Below is a small trained network, with its code and all its weights. Each question gives an input and a class and asks what happens when units are switched off, that is, made to give their printed mean instead of their output.

import numpy as np


def w(rows, s, z=0):
    codes = np.array(rows[::2]) - 128.0
    scale = np.full(codes.shape[1], s)
    scale[-1] = z or s
    return codes * scale


def norm(h):
    return h / np.sqrt((h * h).mean(-1, keepdims=True) + 1e-5)


def f(y):
    return np.maximum(y, 0)


def log_softmax(a):
    a = a - a.max(-1, keepdims=True)
    return a - np.log(np.exp(a).sum(-1, keepdims=True))


def net(x, mask):
    res = np.array(x, float).reshape(1, 8) / 4 @ E
    u = 0
    for l in range(4):
        y = f(norm(res) @ A[l][:, :-1].T + A[l][:, -1])
        res = res + np.where(mask[u : u + 8], y, B[l][:, -1]) @ B[l][:, :-1]
        u += 8
    return log_softmax(norm(res)[-1] @ U[:, :-1].T + U[:, -1])


A, B = {}, {}
E = w([
[101,215,132,118,254,61,34,128,214,200,115,76],'x0',
[53,114,216,150,105,213,199,60,225,152,120,60],'x1',
[134,94,76,78,201,23,209,100,71,104,115,117],'x2',
[140,110,129,164,135,109,106,203,156,124,100,160],'x3',
[73,123,114,127,74,107,177,158,190,18,225,143],'x4',
[128,112,99,98,64,85,207,113,90,187,201,107],'x5',
[148,227,125,51,100,111,108,89,156,63,83,69],'x6',
[107,92,125,183,81,134,95,185,70,155,140,125],'x7',
],0.0078)
A[0] = w([
[122,70,130,159,166,105,126,186,26,76,82,212,43],'L0N0',
[136,137,131,159,135,117,186,117,54,201,101,98,3],'L0N1',
[148,154,102,1,147,98,130,124,64,92,125,185,67],'L0N2',
[129,126,125,47,149,123,235,37,22,185,125,122,117],'L0N3',
[164,126,216,166,182,176,96,112,148,120,61,154,83],'L0N4',
[95,73,143,145,60,117,205,67,162,118,186,206,134],'L0N5',
[137,223,117,86,57,135,151,134,23,91,101,121,81],'L0N6',
[89,143,128,78,153,103,184,84,64,161,91,149,73],'L0N7',
],0.007,0.0051)
B[0] = w([
[54,166,210,42,171,148,110,76,149,152,175,44,213],'L0N0',
[104,180,34,77,151,82,125,28,83,119,164,66,158],'L0N1',
[152,161,24,158,120,99,116,46,203,132,136,153,215],'L0N2',
[191,83,209,88,132,2,89,105,98,88,216,56,253],'L0N3',
[149,125,93,108,99,181,110,153,89,139,37,204,201],'L0N4',
[35,112,95,133,168,109,147,136,181,174,202,223,252],'L0N5',
[199,109,41,201,140,117,84,107,145,137,127,147,204],'L0N6',
[190,72,116,175,131,80,111,111,141,136,182,179,182],'L0N7',
],0.0076,0.0054)
A[1] = w([
[164,15,116,111,26,209,195,17,141,31,95,89,50],'L1N0',
[107,140,200,94,182,123,161,129,195,143,82,90,38],'L1N1',
[165,80,90,94,21,101,96,54,148,60,61,131,2],'L1N2',
[89,87,151,171,182,107,186,176,84,153,118,19,142],'L1N3',
[75,114,165,130,211,84,45,86,129,160,88,156,151],'L1N4',
[85,82,95,114,174,125,140,192,84,2,94,118,142],'L1N5',
[74,119,43,135,236,94,48,235,100,194,124,111,26],'L1N6',
[162,81,110,177,184,151,206,137,101,155,135,125,45],'L1N7',
],0.0061,0.0019)
B[1] = w([
[189,181,91,88,195,74,156,233,93,199,178,180,203],'L1N0',
[126,153,120,163,108,210,147,113,74,118,200,90,192],'L1N1',
[207,194,93,122,120,140,104,136,71,156,142,55,196],'L1N2',
[192,122,145,84,104,126,88,118,110,153,148,78,175],'L1N3',
[127,168,55,110,109,138,136,217,122,164,111,109,255],'L1N4',
[118,254,176,82,113,176,171,99,219,147,179,65,166],'L1N5',
[180,66,97,146,131,159,122,221,72,103,126,180,232],'L1N6',
[205,60,126,26,134,190,122,86,88,166,124,135,150],'L1N7',
],0.0076,0.0048)
A[2] = w([
[79,148,110,137,135,81,120,164,164,88,121,165,4],'L2N0',
[134,97,141,123,172,65,118,175,126,152,65,139,124],'L2N1',
[115,177,149,100,137,189,113,122,170,129,66,122,144],'L2N2',
[99,116,141,103,81,147,229,134,104,151,182,170,151],'L2N3',
[82,139,86,138,103,146,174,130,120,128,147,178,91],'L2N4',
[124,111,93,121,103,141,177,150,132,107,169,153,158],'L2N5',
[131,195,63,93,184,97,175,130,146,7,150,137,98],'L2N6',
[111,153,107,77,141,88,125,122,124,70,127,168,75],'L2N7',
],0.011,0.0022)
B[2] = w([
[167,88,180,140,190,119,166,115,87,48,184,59,164],'L2N0',
[128,147,79,150,143,136,11,105,126,150,175,169,173],'L2N1',
[81,88,87,229,112,172,254,129,103,86,51,114,195],'L2N2',
[77,148,160,97,171,110,77,172,192,146,117,136,231],'L2N3',
[145,141,141,113,132,100,116,180,114,131,142,190,183],'L2N4',
[126,165,163,109,188,170,39,144,87,174,191,122,200],'L2N5',
[161,98,167,137,64,123,152,67,66,146,90,47,254],'L2N6',
[150,81,125,115,64,168,165,60,125,145,75,60,180],'L2N7',
],0.0098,0.0089)
A[3] = w([
[101,229,221,133,120,105,117,83,202,134,178,62,3],'L3N0',
[185,180,106,176,121,197,161,124,111,208,149,71,138],'L3N1',
[138,140,197,150,85,96,206,162,187,144,131,213,50],'L3N2',
[85,107,232,85,67,84,209,64,160,169,205,97,47],'L3N3',
[240,70,148,124,113,107,117,120,60,85,117,159,108],'L3N4',
[202,138,93,92,24,68,134,100,165,32,120,154,40],'L3N5',
[120,238,2,96,152,126,105,147,166,165,29,57,139],'L3N6',
[189,170,148,46,136,197,180,29,128,158,98,101,211],'L3N7',
],0.0078,0.002)
B[3] = w([
[133,86,242,135,75,73,224,77,162,114,129,185,204],'L3N0',
[140,183,142,149,154,134,123,137,167,38,158,80,253],'L3N1',
[225,140,42,82,131,104,80,148,73,206,95,184,157],'L3N2',
[59,77,176,51,92,147,145,110,142,174,85,148,247],'L3N3',
[138,219,94,168,102,51,196,120,140,90,179,71,227],'L3N4',
[163,179,1,184,202,118,104,60,120,155,130,131,191],'L3N5',
[30,73,188,58,78,117,146,186,169,87,136,161,247],'L3N6',
[109,97,99,213,187,117,70,247,108,90,154,103,255],'L3N7',
],0.008,0.0067)
U = w([
[88,160,153,159,86,132,193,74,210,153,96,211,3],'0',
[220,155,27,139,137,45,103,54,88,132,160,78,167],'1',
[93,146,128,198,98,167,186,148,156,33,52,57,159],'2',
[116,148,95,120,164,158,39,246,142,154,170,210,158],'3',
[107,89,116,176,114,197,127,77,110,152,14,226,92],'4',
[84,80,227,49,124,86,158,76,139,158,192,108,138],'5',
],0.014,0.0056)

Each question gives the input, the list of numbers given to net, and the class t.
The units are the neurons (one row each of A and B). Each row of codes is followed by its name. A weight is (code - 128) times the scale printed after its matrix; where a second scale follows, it is the last column's (A, B and U).
mask holds one flag per neuron, layer by layer. A switched-off neuron (its flag False) gives its mean, the last column of its row in B, instead of its output. The means were averaged over made-up inputs and are rounded, as every weight is.
A unit's drop is (log p(t) with every unit on - log p(t) with that unit switched off) / (log p(t) with every unit on - log p(t) with every unit switched off).
The circuit of an input: a set's keep is (log p(t) with only the set's units on - log p(t) with every unit switched off) / (log p(t) with every unit on - log p(t) with every unit switched off). Starting from the 12 units with the biggest drops (on a tie, the unit counted first), units are removed one at a time, each time the one whose removal leaves the highest keep (on an exact tie, the one counted first), for as long as the keep stays at least 0.8.
circuit, biggest first: the units of the circuit, biggest drop first
most important unit: the unit with the biggest drop
k most important neurons: the k neurons with the biggest drops, biggest first
top k neurons in layer l: the k neurons of layer l with the biggest drops, biggest first
drop of u: that unit's drop, to one decimal
input [4,3,-1,2,6,3,-2,5], class 3: most important unit -> L2N6
input [-6,-7,-7,8,6,6,6,3], class 1: 2 most important neurons -> [L0N6 L3N6]
input [3,0,-7,-5,3,4,4,0], class 2: circuit, biggest first -> [L0N3 L2N2]
input [-3,1,-2,-7,4,2,-6,-3], class 3: circuit, biggest first -> [L2N6 L2N3]
input [-6,-4,-8,5,-2,-1,7,0], class 1: 3 most important neurons -> [L0N6 L2N3 L3N5]
input [3,-1,7,-4,0,-7,-5,3], class 3: top 2 neurons in layer 1 -> [L1N4 L1N6]
input [-1,3,-4,-1,1,4,6,8], class 3: 3 most important neurons -> [L0N3 L2N6 L0N0]
input [3,0,-8,1,0,-7,-2,1], class 4: circuit, biggest first -> [L0N4 L2N2]
input [-8,2,-3,1,-4,1,8,5], class 1: 3 most important neurons -> [L0N6 L1N2 L2N3]
input [7,-6,-8,5,5,5,2,-3], class 1: top 2 neurons in layer 2 -> [L2N0 L2N3]
input [-7,-3,-6,5,-5,-8,1,-1], class 2: 2 most important neurons -> [L2N2 L0N5]
input [-4,8,1,-4,-7,-3,2,2], class 1: top 2 neurons in layer 1 -> [L1N0 L1N2]
input [3,7,-2,0,0,2,-6,-6], class 0: top 2 neurons in layer 3 -> [L3N7 L3N0]
input [6,1,-2,-6,-5,-6,-1,-1], class 2: circuit, biggest first -> [L2N2]
input [3,-7,2,-3,-3,-1,-2,4], class 3: 3 most important neurons -> [L2N6 L1N4 L3N6]
input [1,5,4,-6,-7,2,-7,5], class 1: top 3 neurons in layer 3 -> [L3N6 L3N0 L3N4]
input [5,-4,-8,-4,8,3,3,-5], class 2: 2 most important neurons -> [L0N3 L0N5]
input [-5,0,-4,5,-1,-7,-1,2], class 2: 3 most important neurons -> [L2N2 L0N5 L1N5]
input [-6,6,7,2,-1,-1,5,-8], class 1: top 3 neurons in layer 0 -> [L0N0 L0N7 L0N2]
input [-6,7,3,-2,-8,6,8,8], class 1: circuit, biggest first -> [L0N6]
input [-7,1,8,5,-4,-1,-5,0], class 5: drop of L0N0 -> 0.1
input [-5,3,6,8,2,2,7,7], class 5: drop of L0N5 -> 0.2
input [-2,6,6,2,-2,5,8,0], class 1: drop of L0N6 -> 0.1
input [-3,-3,-6,3,-5,-5,4,-1], class 2: top 2 neurons in layer 2 -> [L2N2 L2N3]
